Here is a tiny trained network, its code and every weight. The questions are about switching its units off for an input and a class, where a switched-off unit gives its printed mean instead of its output.

import numpy as np


def w(rows, s, z=0):
    codes = np.array(rows[::2]) - 128.0
    scale = np.full(codes.shape[1], s)
    scale[-1] = z or s
    return codes * scale


def f(y):
    return y / 2 * (1 + np.tanh(0.7978845608 * (y + 0.044715 * y**3)))


def log_softmax(a):
    a = a - a.max(-1, keepdims=True)
    return a - np.log(np.exp(a).sum(-1, keepdims=True))


def net(x, mask):
    res = np.array(x, float).reshape(1, 3) / 4 @ E
    y = f(res @ A[0][:, :-1].T + A[0][:, -1])
    res = res + np.where(mask, y, B[0][:, -1]) @ B[0][:, :-1]
    return log_softmax(res[-1] @ U[:, :-1].T + U[:, -1])


A, B = {}, {}
E = w([
[174,179,87,93,79,91,131,94,195,159],'x0',
[133,213,93,189,120,148,255,92,95,80],'x1',
[171,194,114,58,202,157,158,218,127,86],'x2',
],0.015)
A[0] = w([
[169,177,130,149,100,135,198,78,122,68,218],'n0',
[136,165,148,112,182,147,159,199,138,107,118],'n1',
[143,87,174,125,156,113,49,165,134,168,74],'n2',
[138,147,145,171,96,159,188,123,83,101,109],'n3',
[84,106,102,153,78,129,115,93,80,187,70],'n4',
[205,133,88,67,133,164,129,198,136,60,56],'n5',
[111,142,145,161,135,170,85,130,35,62,113],'n6',
[190,76,149,55,140,89,42,191,160,170,139],'n7',
[89,132,104,139,127,176,189,59,128,121,91],'n8',
[157,103,102,189,149,137,209,141,134,133,87],'n9',
[48,92,165,142,126,190,162,144,47,105,61],'n10',
[87,69,156,167,204,136,116,168,61,144,223],'n11',
[149,163,108,181,155,111,168,104,105,143,129],'n12',
[223,212,48,54,74,83,133,87,241,242,88],'n13',
[166,162,113,140,162,140,222,129,122,70,106],'n14',
[134,178,89,80,174,153,130,163,152,145,242],'n15',
[154,132,93,166,137,66,161,109,96,57,97],'n16',
[165,182,149,116,200,189,105,170,79,102,140],'n17',
[137,195,133,81,125,185,101,221,117,114,88],'n18',
[125,80,195,254,111,184,87,12,133,145,252],'n19',
[154,187,77,97,104,59,130,88,175,139,63],'n20',
[180,180,117,101,197,157,112,134,123,124,91],'n21',
[87,105,157,219,159,89,125,63,189,140,89],'n22',
[44,124,169,177,87,131,131,20,127,128,98],'n23',
[90,119,160,162,188,192,128,183,76,125,119],'n24',
[85,107,137,141,147,149,77,166,48,133,82],'n25',
],0.0098,0.013)
B[0] = w([
[118,163,102,106,126,76,105,129,187,124,218],'n0',
[192,68,97,143,51,174,126,122,118,136,181],'n1',
[76,56,98,35,156,88,146,137,164,80,180],'n2',
[84,104,81,49,144,116,137,117,177,121,168],'n3',
[153,15,88,89,87,196,116,103,48,107,160],'n4',
[153,13,107,124,95,163,150,130,68,110,173],'n5',
[90,165,144,132,186,120,172,100,94,169,166],'n6',
[116,103,101,74,145,78,127,128,215,119,223],'n7',
[100,64,97,70,158,115,96,114,148,128,157],'n8',
[130,48,134,79,173,96,158,111,159,105,152],'n9',
[122,145,171,107,201,118,223,33,63,142,169],'n10',
[124,185,127,171,136,82,163,114,157,176,225],'n11',
[82,103,103,101,155,126,105,124,179,112,164],'n12',
[112,170,192,146,167,88,204,98,47,164,229],'n13',
[131,108,104,88,141,122,116,126,162,141,191],'n14',
[178,194,138,188,76,101,90,172,140,150,218],'n15',
[82,63,107,101,138,99,117,85,155,103,154],'n16',
[184,112,109,169,77,168,109,142,98,109,192],'n17',
[136,88,74,118,88,123,85,116,69,118,176],'n18',
[188,155,91,197,83,104,108,150,138,129,255],'n19',
[81,90,182,135,188,143,192,27,41,135,167],'n20',
[148,77,107,130,114,142,117,133,92,125,163],'n21',
[159,91,103,136,114,174,117,160,83,112,168],'n22',
[197,89,102,129,89,174,93,177,83,123,188],'n23',
[131,171,152,165,146,89,162,70,96,164,182],'n24',
[88,106,130,88,185,98,179,64,71,172,164],'n25',
],0.011,0.022)
U = w([
[184,94,81,139,73,154,106,150,75,143,96],'0',
[82,98,91,46,154,94,126,128,222,139,107],'1',
[106,165,180,136,171,98,191,97,54,179,95],'2',
[167,248,115,192,75,89,91,181,220,174,249],'3',
[62,149,130,112,126,162,119,142,113,129,109],'4',
[114,130,154,114,128,169,128,150,119,111,109],'5',
[110,129,139,132,148,152,115,144,144,109,111],'6',
],0.016,0.013)

Each question gives the input, the list of numbers given to net, and the class t.
The units are the neurons (one row each of A and B). Each row of codes is followed by its name. A weight is (code - 128) times the scale printed after its matrix; where a second scale follows, it is the last column's (A, B and U).
mask holds one flag per neuron, in row order. A switched-off neuron (its flag False) gives its mean, the last column of its row in B, instead of its output. The means were averaged over made-up inputs and are rounded, as every weight is.
A unit's drop is (log p(t) with every unit on - log p(t) with that unit switched off) / (log p(t) with every unit on - log p(t) with every unit switched off).
The circuit of an input: a set's keep is (log p(t) with only the set's units on - log p(t) with every unit switched off) / (log p(t) with every unit on - log p(t) with every unit switched off). Starting from the 12 units with the biggest drops (on a tie, the unit counted first), units are removed one at a time, each time the one whose removal leaves the highest keep (on an exact tie, the one counted first), for as long as the keep stays at least 0.8.
circuit, biggest first: the units of the circuit, biggest drop first
top k neurons: the k neurons with the biggest drops, biggest first
drop when u is switched off: that unit's drop, to one decimal
input [-1,-4,-3], class 1: circuit, biggest first : n2
input [5,-4,4], class 2: top 3 neurons : n13; n19; n23
input [7,-8,8], class 0: top 2 neurons : n5; n15
input [6,-3,6], class 0: top 4 neurons : n5; n18; n11; n10
input [8,-7,-3], class 2: top 2 neurons : n13; n20
input [-8,2,8], class 0: top 2 neurons : n1; n17
input [-3,3,-1], class 3: top 2 neurons : n13; n2
input [3,-7,-6], class 1: top 3 neurons : n7; n2; n17
input [6,6,-1], class 1: top 2 neurons : n0; n12
input [3,-3,3], class 3: top 2 neurons : n15; n4
input [8,8,-6], class 1: top 3 neurons : n0; n8; n12
input [3,2,1], class 3: top 2 neurons : n10; n25
input [-5,5,3], class 1: top 2 neurons : n13; n3
input [6,-4,-2], class 2: circuit, biggest first : n13
input [7,-1,-6], class 2: top 2 neurons : n13; n20
input [8,8,-3], class 1: drop when n16 is switched off : 0.2
input [1,-1,-3], class 3: drop when n5 is switched off : 0.3
input [7,4,1], class 2: drop when n13 is switched off : 1.6
